Below are the code and all the weights of a small trained network. Each question names an input and a target symbol and asks about switching units off, where a switched-off unit gives its printed mean instead of its output.

import numpy as np


def w(rows, s, z=0):
    codes = np.array(rows[::2]) - 128.0
    scale = np.full(codes.shape[1], s)
    scale[-1] = z or s
    return codes * scale


def f(y):
    return np.maximum(y, 0)


def softmax(a):
    e = np.exp(a - a.max(-1, keepdims=True))
    return e / e.sum(-1, keepdims=True)


def log_softmax(a):
    a = a - a.max(-1, keepdims=True)
    return a - np.log(np.exp(a).sum(-1, keepdims=True))


def net(x, mask):
    ids = ['αβγεθλμπστω'.index(c) for c in x.split()]
    T = len(ids)
    res = E[ids] + P[:T]
    q, k, v = (res @ M[0].T for M in (Q, K, V))
    z = softmax(np.where(np.tri(T) > 0, q @ k.T / 4**0.5, -1e9)) @ v
    res = res + np.where(mask[0], z, O[0][:, -1]) @ O[0][:, :-1]
    y = f(res @ A[0][:, :-1].T + A[0][:, -1])
    res = res + np.where(mask[1:17], y, B[0][:, -1]) @ B[0][:, :-1]
    return log_softmax(res[-1] @ U[:, :-1].T + U[:, -1])


Q, K, V, O, A, B = {}, {}, {}, {}, {}, {}
E = w([
[90,92,143,125],'α',
[122,123,129,26],'β',
[235,164,64,167],'γ',
[75,45,144,154],'ε',
[87,144,156,110],'θ',
[162,169,110,94],'λ',
[169,11,63,215],'μ',
[67,21,94,55],'π',
[3,84,204,193],'σ',
[142,224,157,242],'τ',
[183,19,1,93],'ω',
],0.0042)
P = w([
[99,135,92,132],'0',
[150,113,152,136],'1',
[82,143,67,128],'2',
[120,145,129,104],'3',
[182,94,187,145],'4',
[63,156,44,117],'5',
[119,148,136,98],'6',
[207,70,213,152],'7',
[42,147,1,154],'8',
[121,149,140,96],'9',
[141,110,156,168],'10',
],0.009)
Q[0] = w([
[97,70,126,253],'H1',
[128,30,219,85],'H1',
[62,89,6,110],'H1',
[3,165,145,108],'H1',
],0.03)
K[0] = w([
[124,51,128,248],'H1',
[8,92,68,99],'H1',
[200,24,181,82],'H1',
[86,116,253,115],'H1',
],0.03)
V[0] = w([
[160,201,108,69],'H1',
[3,93,213,112],'H1',
[124,53,96,22],'H1',
[114,223,179,129],'H1',
],0.014)
O[0] = w([
[134,191,82,131,142],'H1',
[4,90,190,140,1],'H1',
[105,116,112,16,174],'H1',
[92,157,108,208,9],'H1',
],0.016,0.00064)
A[0] = w([
[105,111,176,195,46],'N1',
[94,94,41,86,181],'N2',
[156,100,210,157,132],'N3',
[178,138,167,159,175],'N4',
[110,139,97,95,255],'N5',
[193,102,144,128,52],'N6',
[97,120,164,162,212],'N7',
[89,185,27,147,21],'N8',
[166,82,158,131,129],'N9',
[62,114,112,73,99],'N10',
[137,84,121,121,136],'N11',
[68,149,9,89,84],'N12',
[71,108,63,106,26],'N13',
[34,184,45,153,106],'N14',
[165,113,152,123,176],'N15',
[179,80,179,142,140],'N16',
],0.013,0.0049)
B[0] = w([
[82,198,169,80,188],'N1',
[125,163,170,220,248],'N2',
[197,141,126,68,182],'N3',
[179,96,188,99,200],'N4',
[220,107,87,182,255],'N5',
[30,120,134,129,169],'N6',
[136,64,107,196,213],'N7',
[110,210,251,112,196],'N8',
[100,177,102,157,171],'N9',
[80,58,195,104,214],'N10',
[119,147,144,160,166],'N11',
[148,143,53,9,223],'N12',
[132,75,148,30,160],'N13',
[16,140,31,120,221],'N14',
[168,89,116,123,182],'N15',
[116,216,102,149,182],'N16',
],0.029,0.0064)
U = w([
[124,81,115,152,253],'α',
[116,101,93,19,48],'β',
[196,161,216,95,131],'γ',
[124,85,185,203,154],'ε',
[67,83,19,160,69],'θ',
[123,213,51,91,127],'λ',
[142,169,134,254,75],'μ',
[136,77,171,42,22],'π',
[62,110,153,97,55],'σ',
[67,186,197,138,143],'τ',
[241,63,64,133,231],'ω',
],0.005,0.0035)

Each question gives the input, a string of symbols that net reads in full, and the target symbol t.
The units are the heads (4 rows each of Q, K, V and O) and the neurons (one row each of A and B). Each row of codes is followed by its name. A weight is (code - 128) times the scale printed after its matrix; where a second scale follows, it is the last column's (O, A, B and U).
mask holds one flag per unit, heads first, then neurons. A switched-off unit (its flag False) gives its mean, the last column of its rows in O or B, instead of its output. The means were averaged over made-up inputs and are rounded, as every weight is.
A unit's drop is (log p(t) with every unit on - log p(t) with that unit switched off) / (log p(t) with every unit on - log p(t) with every unit switched off).
The circuit of an input: a set's keep is (log p(t) with only the set's units on - log p(t) with every unit switched off) / (log p(t) with every unit on - log p(t) with every unit switched off). Starting from the 12 units with the biggest drops (on a tie, the unit counted first), units are removed one at a time, each time the one whose removal leaves the highest keep (on an exact tie, the one counted first), for as long as the keep stays at least 0.8.
circuit, biggest first: the units of the circuit, biggest drop first
unit that matters most: the unit with the biggest drop
k most important neurons: the k neurons with the biggest drops, biggest first
input π β π π, target π: circuit, biggest first : (H1 N10)
input α ω ω β λ α λ π π σ τ, target γ: circuit, biggest first : (H1 N3 N4)
input θ ε τ μ θ β θ θ λ, target θ: circuit, biggest first : (N14)
input σ ω π λ π γ, target π: circuit, biggest first : (H1 N10)
input ε λ γ θ λ θ ω λ ω τ, target τ: circuit, biggest first : (H1 N8 N5)
input γ π θ α α θ τ λ π β π, target ε: 3 most important neurons : (N10 N2 N12)
input λ τ θ μ, target μ: circuit, biggest first : (N12 N10)
input λ λ ω β λ π, target λ: 2 most important neurons : (N12 N14)
input τ ω μ λ γ, target λ: circuit, biggest first : (N16 H1)
input π γ λ λ λ ε μ λ τ, target λ: circuit, biggest first : (N12 N14 N8)
input τ λ σ ε θ, target τ: circuit, biggest first : (H1 N1)
input ω θ θ β τ τ λ τ ε, target τ: 4 most important neurons : (N1 N8 N5 N12)
input ω β ε γ, target γ: circuit, biggest first : (H1 N8 N14)
input τ λ π ε ω λ λ ω, target μ: unit that matters most : H1
input λ ε τ ω θ π λ ω γ, target ω: circuit, biggest first : (H1 N5)
input γ γ σ ε, target ε: circuit, biggest first : (N7 H1)
input θ ω τ θ β θ λ λ, target ω: 3 most important neurons : (N8 N2 N3)
input μ λ λ σ θ τ π θ, target γ: 4 most important neurons : (N4 N3 N1 N14)
input λ θ ω, target θ: circuit, biggest first : (H1 N14)
input λ λ λ π τ θ λ λ β λ γ, target ω: unit that matters most : N8
input β π τ σ θ α λ τ, target γ: 3 most important neurons : (N4 N3 N1)
input θ γ ε ε γ ε λ α λ θ λ, target ω: 4 most important neurons : (N8 N2 N1 N14)
input θ λ ε λ τ τ π ω β, target ω: 2 most important neurons : (N5 N12)
input λ σ τ ε ε, target γ: 3 most important neurons : (N4 N3 N1)
input μ λ λ λ θ, target ω: 3 most important neurons : (N8 N2 N1)
